Below are the code and all the weights of a small trained network. Each question names an input and a class and asks about switching units off, where a switched-off unit gives its printed mean instead of its output.

import numpy as np


def w(rows, s, z=0):
    codes = np.array(rows[::2]) - 128.0
    scale = np.full(codes.shape[1], s)
    scale[-1] = z or s
    return codes * scale


def f(y):
    return np.maximum(y, 0)


def log_softmax(a):
    a = a - a.max(-1, keepdims=True)
    return a - np.log(np.exp(a).sum(-1, keepdims=True))


def net(x, mask):
    res = np.array(x, float).reshape(1, 4) / 4 @ E
    y = f(res @ A[0][:, :-1].T + A[0][:, -1])
    res = res + np.where(mask, y, B[0][:, -1]) @ B[0][:, :-1]
    return log_softmax(res[-1] @ U[:, :-1].T + U[:, -1])


A, B = {}, {}
E = w([
[138,54,96,203,78,69,32,196],'x0',
[163,133,93,63,1,107,83,51],'x1',
[24,127,44,173,165,49,139,52],'x2',
[148,111,157,122,132,112,145,114],'x3',
],0.011)
A[0] = w([
[46,100,74,193,98,59,76,2,94],'N1',
[34,147,113,175,144,75,193,88,178],'N2',
[103,118,176,232,187,88,77,235,176],'N3',
[86,157,187,133,221,197,195,106,192],'N4',
[109,234,158,63,152,121,146,62,213],'N5',
[126,57,131,89,78,102,32,139,151],'N6',
[114,71,141,145,166,221,158,225,180],'N7',
[102,158,130,221,231,62,182,94,143],'N8',
[199,124,145,134,66,210,86,217,216],'N9',
[179,213,178,71,121,205,160,94,201],'N10',
[132,163,67,9,82,134,155,18,158],'N11',
[172,200,104,95,104,119,112,75,115],'N12',
[150,175,133,99,194,249,224,180,255],'N13',
],0.0095,0.0056)
B[0] = w([
[34,121,131,139,86,113,210,12,215],'N1',
[47,71,64,144,198,136,52,176,205],'N2',
[145,80,194,116,195,27,150,167,224],'N3',
[19,171,119,194,185,150,111,71,226],'N4',
[86,112,91,76,153,211,113,212,212],'N5',
[175,217,211,194,109,106,104,69,194],'N6',
[142,118,186,128,164,60,255,66,209],'N7',
[119,145,70,235,170,121,72,190,209],'N8',
[239,157,179,149,110,132,150,138,238],'N9',
[107,145,153,103,57,212,129,134,229],'N10',
[164,116,60,66,89,156,144,96,222],'N11',
[188,93,73,66,132,136,81,153,172],'N12',
[49,197,176,144,114,186,195,114,251],'N13',
],0.0097,0.017)
U = w([
[73,191,196,180,126,133,193,8,220],'0',
[91,188,113,196,187,150,89,165,101],'1',
[180,157,156,50,94,201,112,182,185],'2',
[124,51,57,56,161,168,146,102,8],'3',
[192,81,215,138,199,88,206,150,66],'4',
[125,26,139,184,160,20,101,161,34],'5',
[217,212,178,175,105,109,44,88,251],'6',
],0.011,0.0015)

Each question gives the input, the list of numbers given to net, and the class t.
The units are the neurons (one row each of A and B). Each row of codes is followed by its name. A weight is (code - 128) times the scale printed after its matrix; where a second scale follows, it is the last column's (A, B and U).
mask holds one flag per neuron, in row order. A switched-off neuron (its flag False) gives its mean, the last column of its row in B, instead of its output. The means were averaged over made-up inputs and are rounded, as every weight is.
A unit's drop is (log p(t) with every unit on - log p(t) with that unit switched off) / (log p(t) with every unit on - log p(t) with every unit switched off).
The circuit of an input: a set's keep is (log p(t) with only the set's units on - log p(t) with every unit switched off) / (log p(t) with every unit on - log p(t) with every unit switched off). Starting from the 12 units with the biggest drops (on a tie, the unit counted first), units are removed one at a time, each time the one whose removal leaves the highest keep (on an exact tie, the one counted first), for as long as the keep stays at least 0.8.
units of the circuit, in order: the units of the circuit, biggest drop first
most important unit: the unit with the biggest drop
k most important neurons: the k neurons with the biggest drops, biggest first
drop when u is switched off: that unit's drop, to one decimal
input [3,-8,1,-2], class 5: units of the circuit, in order => (N3; N8)
input [6,1,0,-7], class 6: units of the circuit, in order => (N6; N13)
input [8,1,-2,-8], class 6: most important unit => N6
input [1,-8,-2,4], class 4: 2 most important neurons => (N3; N1)
input [1,-1,3,-5], class 5: units of the circuit, in order => (N13; N10)
input [1,2,-7,5], class 6: units of the circuit, in order => (N5; N1)
input [-4,-8,1,-5], class 1: 2 most important neurons => (N8; N1)
input [8,-1,-8,4], class 4: 2 most important neurons => (N3; N7)
input [0,4,4,-2], class 3: 2 most important neurons => (N13; N4)
input [-7,0,4,-3], class 1: 2 most important neurons => (N4; N8)
input [1,4,-4,6], class 6: 2 most important neurons => (N5; N6)
input [0,3,6,1], class 3: 3 most important neurons => (N13; N2; N4)
input [2,6,-8,7], class 6: drop when N6 is switched off => 0.7
input [8,-1,6,-2], class 5: units of the circuit, in order => (N3)
input [5,2,-8,2], class 6: drop when N6 is switched off => 0.3
input [-5,1,7,-2], class 3: drop when N11 is switched off => 0.2
